Below is a small trained network, with its code and all its weights. Each question gives an input and a class and asks what happens when units are switched off, that is, made to give their printed mean instead of their output.

import numpy as np


def w(rows, s, z=0):
    codes = np.array(rows[::2]) - 128.0
    scale = np.full(codes.shape[1], s)
    scale[-1] = z or s
    return codes * scale


def norm(h):
    return h / np.sqrt((h * h).mean(-1, keepdims=True) + 1e-5)


def f(y):
    return np.maximum(y, 0)


def log_softmax(a):
    a = a - a.max(-1, keepdims=True)
    return a - np.log(np.exp(a).sum(-1, keepdims=True))


def net(x, mask):
    res = np.array(x, float).reshape(1, 5) / 4 @ E
    u = 0
    for l in range(3):
        y = f(norm(res) @ A[l][:, :-1].T + A[l][:, -1])
        res = res + np.where(mask[u : u + 4], y, B[l][:, -1]) @ B[l][:, :-1]
        u += 4
    return log_softmax(norm(res)[-1] @ U[:, :-1].T + U[:, -1])


A, B = {}, {}
E = w([
[129,111,143,112,233,175,171,137,104,70],'x0',
[186,128,66,198,151,161,92,83,69,103],'x1',
[96,143,161,92,78,109,230,172,94,158],'x2',
[12,72,78,163,140,120,115,118,123,117],'x3',
[107,68,181,177,131,142,66,255,150,166],'x4',
],0.0084)
A[0] = w([
[169,143,254,37,141,93,134,210,143,175,4],'L0N0',
[75,123,149,93,106,95,206,123,130,131,52],'L0N1',
[179,115,119,116,170,122,204,82,92,50,38],'L0N2',
[142,132,94,122,192,86,76,96,167,106,12],'L0N3',
],0.0097,0.0035)
B[0] = w([
[96,169,79,239,21,254,196,171,199,11,254],'L0N0',
[113,109,102,64,112,53,118,118,188,85,198],'L0N1',
[172,207,235,28,148,151,48,128,83,106,229],'L0N2',
[164,61,156,104,77,169,101,104,154,99,188],'L0N3',
],0.011,0.0068)
A[1] = w([
[154,244,88,70,146,162,221,129,153,192,103],'L1N0',
[89,79,96,12,116,61,189,148,128,131,2],'L1N1',
[56,97,129,203,144,126,74,232,77,157,102],'L1N2',
[114,53,119,149,182,124,51,254,133,128,64],'L1N3',
],0.0069,0.003)
B[1] = w([
[174,34,144,233,154,163,60,201,93,64,204],'L1N0',
[144,110,76,99,171,2,164,97,113,102,194],'L1N1',
[185,186,221,149,232,132,188,149,85,144,252],'L1N2',
[101,55,235,162,161,37,190,109,154,108,251],'L1N3',
],0.0072,0.0036)
A[2] = w([
[253,158,119,175,113,88,136,129,112,186,255],'L2N0',
[120,82,161,80,129,139,115,100,203,114,20],'L2N1',
[163,224,106,187,118,154,133,145,192,113,100],'L2N2',
[148,181,94,106,66,125,109,108,125,122,127],'L2N3',
],0.0072,0.001)
B[2] = w([
[77,162,53,130,115,131,136,100,110,183,205],'L2N0',
[138,140,40,167,144,128,95,125,112,150,208],'L2N1',
[54,61,164,78,80,146,187,168,134,131,253],'L2N2',
[131,88,175,132,169,138,198,247,139,200,217],'L2N3',
],0.011,0.0044)
U = w([
[159,46,73,154,131,157,16,73,170,110,102],'0',
[119,160,92,165,201,143,145,107,73,155,1],'1',
[151,137,72,131,57,114,147,134,99,226,106],'2',
[188,194,162,34,187,197,99,101,49,99,175],'3',
[114,123,144,148,51,202,197,199,196,64,176],'4',
[126,74,216,203,219,79,129,156,117,136,131],'5',
[85,130,69,43,129,9,145,112,149,81,132],'6',
],0.014,0.0057)

Each question gives the input, the list of numbers given to net, and the class t.
The units are the neurons (one row each of A and B). Each row of codes is followed by its name. A weight is (code - 128) times the scale printed after its matrix; where a second scale follows, it is the last column's (A, B and U).
mask holds one flag per neuron, layer by layer. A switched-off neuron (its flag False) gives its mean, the last column of its row in B, instead of its output. The means were averaged over made-up inputs and are rounded, as every weight is.
A unit's drop is (log p(t) with every unit on - log p(t) with that unit switched off) / (log p(t) with every unit on - log p(t) with every unit switched off).
The circuit of an input: a set's keep is (log p(t) with only the set's units on - log p(t) with every unit switched off) / (log p(t) with every unit on - log p(t) with every unit switched off). Starting from all 12 units, units are removed one at a time, each time the one whose removal leaves the highest keep (on an exact tie, the one counted first), for as long as the keep stays at least 0.8.
units of the circuit, in order: the units of the circuit, biggest drop first
most important unit: the unit with the biggest drop
k most important neurons: the k neurons with the biggest drops, biggest first
k most important neurons of layer l: the k neurons of layer l with the biggest drops, biggest first
drop of u: that unit's drop, to one decimal
input [5,-5,-3,-1,-6], class 3: most important unit => L0N2
input [-4,5,1,2,2], class 1: 3 most important neurons => [L0N0; L2N0; L1N2]
input [5,-7,-8,2,-4], class 3: 2 most important neurons => [L0N2; L0N0]
input [-5,8,-6,0,8], class 5: units of the circuit, in order => [L1N3; L0N0]
input [-7,5,-3,-8,1], class 2: 2 most important neurons => [L0N0; L2N0]
input [-1,4,-5,8,3], class 5: 3 most important neurons => [L0N0; L1N2; L1N3]
input [6,-2,2,6,1], class 6: units of the circuit, in order => [L0N1; L0N0]
input [6,-6,6,6,0], class 6: 2 most important neurons => [L0N1; L1N1]
input [0,2,-7,-4,0], class 0: 2 most important neurons => [L0N0; L0N2]
input [-1,8,1,0,8], class 5: 2 most important neurons => [L0N0; L1N3]
input [-5,3,8,5,2], class 6: units of the circuit, in order => [L0N0; L0N1]
input [-7,-6,-1,7,3], class 6: 2 most important neurons of layer 1 => [L1N1; L1N0]
input [-5,-1,-3,-7,-5], class 2: 2 most important neurons => [L0N0; L2N0]
input [-7,1,-3,1,-7], class 2: most important unit => L0N0
input [-4,3,5,-5,-8], class 3: 2 most important neurons => [L0N0; L0N2]
input [-6,-7,-8,8,3], class 5: 2 most important neurons of layer 1 => [L1N2; L1N3]
input [-7,3,5,7,-2], class 6: 2 most important neurons of layer 0 => [L0N0; L0N1]
input [-6,0,-4,0,5], class 5: 2 most important neurons => [L0N0; L1N3]
input [-4,-1,5,-1,-6], class 6: 2 most important neurons => [L0N0; L0N1]
input [-1,1,-5,3,-2], class 0: units of the circuit, in order => [L0N0]
input [-1,-4,8,0,-8], class 6: drop of L0N1 => 0.7
input [-1,7,0,2,-5], class 3: drop of L0N0 => 0.1
input [4,-3,2,-4,-5], class 3: drop of L0N2 => 5.5
